Below are the code and all the weights of a small trained network. Each question names an input and a class and asks about switching units off, where a switched-off unit gives its printed mean instead of its output.

import numpy as np


def w(rows, s, z=0):
    codes = np.array(rows[::2]) - 128.0
    scale = np.full(codes.shape[1], s)
    scale[-1] = z or s
    return codes * scale


def norm(h):
    return h / np.sqrt((h * h).mean(-1, keepdims=True) + 1e-5)


def f(y):
    return np.maximum(y, 0)


def log_softmax(a):
    a = a - a.max(-1, keepdims=True)
    return a - np.log(np.exp(a).sum(-1, keepdims=True))


def net(x, mask):
    res = np.array(x, float).reshape(1, 5) / 4 @ E
    u = 0
    for l in range(3):
        y = f(norm(res) @ A[l][:, :-1].T + A[l][:, -1])
        res = res + np.where(mask[u : u + 3], y, B[l][:, -1]) @ B[l][:, :-1]
        u += 3
    return log_softmax(norm(res)[-1] @ U[:, :-1].T + U[:, -1])


A, B = {}, {}
E = w([
[96,95,97,237,2,27,219,205,70,63,219,105],'x0',
[130,105,110,164,130,145,85,151,105,99,126,125],'x1',
[141,157,32,108,94,110,74,69,182,167,222,50],'x2',
[127,97,189,33,138,155,86,211,156,155,121,96],'x3',
[113,89,142,138,5,100,70,57,183,155,73,216],'x4',
],0.0082)
A[0] = w([
[148,212,110,121,255,127,192,185,67,71,150,16,48],'L0N0',
[129,11,195,84,159,137,107,210,158,209,170,80,36],'L0N1',
[57,221,82,254,196,131,156,20,79,107,93,141,5],'L0N2',
],0.0058,0.0033)
B[0] = w([
[60,112,133,194,103,109,55,100,181,163,59,177,254],'L0N0',
[251,145,101,146,24,126,143,155,41,207,121,90,199],'L0N1',
[236,207,91,75,55,133,105,225,63,135,104,161,211],'L0N2',
],0.014,0.0058)
A[1] = w([
[119,136,3,87,136,92,89,60,150,145,232,46,2],'L1N0',
[98,109,155,254,147,158,19,93,137,97,96,110,89],'L1N1',
[87,49,177,64,64,24,111,54,87,92,132,106,13],'L1N2',
],0.0072,0.0009)
B[1] = w([
[2,153,137,125,185,228,92,208,199,77,104,16,239],'L1N0',
[107,67,34,136,75,123,155,70,201,113,183,136,253],'L1N1',
[122,74,88,165,199,21,60,124,111,152,61,113,200],'L1N2',
],0.009,0.0049)
A[2] = w([
[99,112,82,137,215,123,62,70,130,173,214,111,8],'L2N0',
[175,134,91,61,253,218,131,19,149,154,123,165,190],'L2N1',
[134,83,176,168,128,116,144,112,112,127,59,253,113],'L2N2',
],0.0074,0.0011)
B[2] = w([
[104,121,115,130,64,143,164,88,167,2,119,141,171],'L2N0',
[119,26,16,149,121,83,165,131,18,122,94,35,210],'L2N1',
[92,90,142,114,98,203,164,134,195,128,105,91,254],'L2N2',
],0.012,0.0073)
U = w([
[84,79,104,176,56,117,69,64,180,140,73,162,152],'0',
[205,196,104,112,53,125,98,184,88,169,138,123,235],'1',
[126,88,72,143,79,167,147,145,155,109,130,111,236],'2',
[93,111,160,124,128,254,169,170,178,30,135,89,212],'3',
[121,30,102,191,156,66,148,116,60,79,150,70,218],'4',
[153,101,145,115,194,88,94,107,188,145,141,213,35],'5',
[115,169,178,64,164,113,138,66,106,119,205,170,2],'6',
],0.0093,0.0039)

Each question gives the input, the list of numbers given to net, and the class t.
The units are the neurons (one row each of A and B). Each row of codes is followed by its name. A weight is (code - 128) times the scale printed after its matrix; where a second scale follows, it is the last column's (A, B and U).
mask holds one flag per neuron, layer by layer. A switched-off neuron (its flag False) gives its mean, the last column of its row in B, instead of its output. The means were averaged over made-up inputs and are rounded, as every weight is.
A unit's drop is (log p(t) with every unit on - log p(t) with that unit switched off) / (log p(t) with every unit on - log p(t) with every unit switched off).
The circuit of an input: a set's keep is (log p(t) with only the set's units on - log p(t) with every unit switched off) / (log p(t) with every unit on - log p(t) with every unit switched off). Starting from all 9 units, units are removed one at a time, each time the one whose removal leaves the highest keep (on an exact tie, the one counted first), for as long as the keep stays at least 0.8.
circuit, biggest first: the units of the circuit, biggest drop first
top k neurons: the k neurons with the biggest drops, biggest first
k most important neurons of layer l: the k neurons of layer l with the biggest drops, biggest first
input [7,-6,4,5,6], class 4: most important neuron of layer 0 : (L0N0)
input [3,-3,5,-4,1], class 3: circuit, biggest first : (L1N0; L0N0)
input [-6,-8,-6,0,4], class 2: circuit, biggest first : (L2N1; L0N0)
input [-6,-2,2,3,1], class 4: top 2 neurons : (L2N1; L0N2)
input [-5,6,8,7,1], class 3: 2 most important neurons of layer 1 : (L1N0; L1N2)
input [-5,0,3,-4,1], class 4: top 2 neurons : (L2N1; L0N1)
input [3,3,6,4,4], class 3: 2 most important neurons of layer 2 : (L2N1; L2N0)
input [5,-1,2,1,3], class 4: 2 most important neurons of layer 0 : (L0N0; L0N2)
input [7,-5,8,-6,0], class 3: top 2 neurons : (L1N0; L0N1)
input [4,-7,-4,8,5], class 1: top 2 neurons : (L0N1; L0N0)
input [6,7,-1,8,0], class 1: circuit, biggest first : (L0N1; L2N1)
input [6,5,-4,-8,6], class 1: circuit, biggest first : (L0N2; L0N0)
input [5,6,3,6,2], class 1: top 2 neurons : (L0N1; L2N1)
input [0,1,0,-5,-7], class 0: circuit, biggest first : (L0N0)
input [0,-5,-7,-1,-1], class 3: circuit, biggest first : (L2N2; L2N1)
input [-2,-8,-7,6,-8], class 0: top 2 neurons : (L0N0; L0N2)
input [-1,-2,5,-2,4], class 3: top 2 neurons : (L1N0; L0N0)
input [1,2,-8,5,6], class 3: top 4 neurons : (L2N2; L0N0; L2N1; L1N1)
input [-1,0,-6,-6,-5], class 1: top 2 neurons : (L0N2; L2N0)
input [-7,0,-6,-2,4], class 4: circuit, biggest first : (L2N1; L0N0)
input [-7,-2,-5,0,-4], class 4: most important neuron of layer 0 : (L0N2)
input [4,-6,8,-7,-6], class 3: top 3 neurons : (L1N0; L0N1; L2N1)
input [4,-6,-6,7,1], class 1: top 2 neurons : (L0N1; L0N0)
input [-7,-4,8,-2,1], class 3: top 2 neurons : (L1N0; L0N0)
input [4,-6,5,8,4], class 1: circuit, biggest first : (L0N1; L2N2)
